array([ 0.237, -1.878, -0.713,  7.100,  0.694, -0.914,  0.987]) -> 7.100, -1.878

array([-2.184,  0.593, -4.602,  5.847,  5.499,  7.911,  6.388]) -> 7.911, -4.602

array([-0.417,  2.533,  3.846,  0.004,  5.647]) -> 5.647, -0.417

array([[ 3.534,  1.005, -3.965,  7.287,  3.193,  4.188,  0.572],
       [ 4.274, -2.994, -1.019,  7.172,  3.964,  5.027,  6.599]]) -> 7.287, -3.965

array([ 6.828, -1.664,  5.920,  5.475, -3.603,  3.119,  1.075]) -> 6.828, -3.603

array([[-2.495, -3.778,  7.733, -3.835],
       [-4.746, -4.102,  7.139, -4.090]]) -> 7.733, -4.746

array([[-0.062,  0.117,  0.407,  0.493],
       [ 1.557, -6.752,  0.193, -3.487],
       [-1.663,  1.913,  0.900,  4.630]]) -> 4.630, -6.752
---
-1.155	0.540	6.267	-7.293	1.795	2.282	1.103 out 6.267
6.515	5.771	-1.647	7.518	-6.114 out -1.647
2.433	4.535	-1.197	1.739	4.818	-6.789 out -1.197
-3.573	-1.874	6.340	0.416 out 6.340
-0.047	6.445	-3.536	6.987	7.966 out -3.536
-5.671	4.640	-6.632	6.588	-2.469	4.897 out -6.632
-7.026	0.060	7.836	-1.079	-4.250 out 7.836
0.911	-7.005	-7.825	7.800 out -7.825
---
 6.229  -5.224   0.546   4.820   4.916   6.456   2.241
-0.129  -0.570  -4.451   4.164   4.234  -0.687   4.005
-5.000  -1.313   6.724  -1.788  -0.746  -0.317  -6.433
>> 6.229, -6.433

-7.818   2.713  -2.795  -6.641
 7.359  -4.890   1.377  -0.991
>> -7.818, -0.991

4.433  6.876  7.743  0.274 >> 4.433, 0.274

 6.409  -4.725  -2.048   1.587  -3.413   3.252  -6.523 >> 6.409, -6.523

-0.580   1.415  -7.166   3.747  -2.220   1.876 >> -0.580, 1.876

 2.850   2.283  -0.030  -6.157  -2.930  -3.153 >> 2.850, -3.153

 5.474  -4.952   5.776  -6.645   7.181
-3.190   5.845  -6.173   7.092  -4.908
>> 5.474, -4.908

-6.553   6.232  -6.712   4.724  -5.713   3.244   5.185 >> -6.553, 5.185

 4.410   0.469   2.133  -2.524   7.655 >> 4.410, 7.655

4.545  2.481  7.535  6.305  3.415 >> 4.545, 3.415
---
[[ 2.324 -3.745  2.899 -3.115  2.974 -4.076 -0.912]
 [-1.352 -0.234 -0.376 -6.811  1.636 -3.549  0.087]
 [-1.629 -2.936  2.872  0.387  4.904 -2.734 -2.461]] => -3.549

[[ 7.007 -7.176  0.322 -7.817 -6.318]
 [-3.037 -2.080  0.386 -5.063 -2.860]] => -7.817

[[-2.860 -3.546  0.965 -3.298]
 [-3.720 -0.716 -2.072 -6.167]] => 0.965

[[ 4.910  1.179 -1.955  7.925  5.210]
 [-2.705  3.914  0.853 -2.821  2.004]
 [-0.294  0.952  1.043  2.592  0.605]] => -2.821

[[-0.343 -0.303  0.612  1.725  7.845 -0.200  7.071]
 [ 0.008  0.193  1.090 -1.782  7.936 -0.027  3.415]
 [-0.319 -0.146 -4.670  0.472  6.614 -0.054  4.778]] => -0.027

[[-2.617 -6.014 -0.346 -3.339 -0.750 -4.443  0.037]
 [-1.725 -3.145  1.305  1.585 -6.304 -4.718 -3.229]] => -4.443

[[-0.243 -2.617 -0.256 -1.646 -0.087  0.067]
 [-0.198  6.479 -0.133 -0.800 -0.136  0.087]] => -0.087

[[ 1.250  1.832  7.005  0.000  0.121  5.186 -2.787]
 [-1.781 -5.825  4.272 -0.741  0.930  4.644  3.718]] => 5.186

[[-0.412  0.265  1.755  0.330 -7.011 -0.342 -3.163]
 [ 0.486  0.162 -1.894 -1.128  1.956  0.296  2.453]
 [ 0.208  0.137 -0.069 -0.154  2.363  0.114 -1.074]] => 0.296

[[-2.100 -2.643 -3.061  1.953 -0.904  6.881]
 [-6.234  4.371  6.928 -2.423 -1.329  0.189]] => -0.904
---
array([19, 59, 87, 70, 69, 25]) gives 25, 19

array([8388, 3365, 2409, 4490, 2997, 4049, 5969]) gives 5969, 8388

array([-10,  31, -26, -47]) gives -47, -10

array([ 351,   32, -538, -630,  861,   52,  772]) gives 772, 351

array([[196,  18, 148,  76,  49,  92,  80],
       [178,  74, 131, 119,  23, 137,  81],
       [ 82, 239,  98, 189, 125, 209, 166]]) gives 80, 82

array([45, 16, 43, 58, 83]) gives 83, 45

array([[224, 375, 307, 939, 375],
       [200, 345, 228, 916, 345],
       [307, 397, 373, 607, 397]]) gives 375, 307
---
[[512 511 834 599 753 817 612]
 [694 171 624 626 776 482 592]
 [823 341 624 626 822 677 691]] result: 599

[8051 5936 5020 1941 9968] result: 1941

[-28  -1  23  29   0] result: 29

[[-31 -35  41 -18  20  12  18]
 [ 12   8  23  20  10  43  -5]
 [ 23   8  25  22  23  35  22]] result: -18

[[ 16 -32  15  27]
 [  8  43   1  41]] result: 27

[[-447 -566 -553 -515 -464 -508]
 [-462 -576  547 -850  122  730]] result: -515
---
-1.637	-5.901	1.503	-7.896 yields -1.637
-6.515	-2.109	3.817	-2.030	-3.945	-0.971	-4.054 yields -6.515
2.011	-2.306	-1.227	-6.742	-5.244	-4.127	5.715 yields 2.011
6.218	7.109	1.669	5.748	0.377 yields 6.218
0.105	-5.623	-4.342	-1.076	0.916	-2.289 yields 0.105
-3.768	4.158	-0.356	-0.682	5.897	0.604 yields -3.768
0.231	-6.001	3.669	-0.841	1.341	3.895	-1.363 yields 0.231
-0.167	-0.932	-0.120	0.170	-7.769 yields -0.167
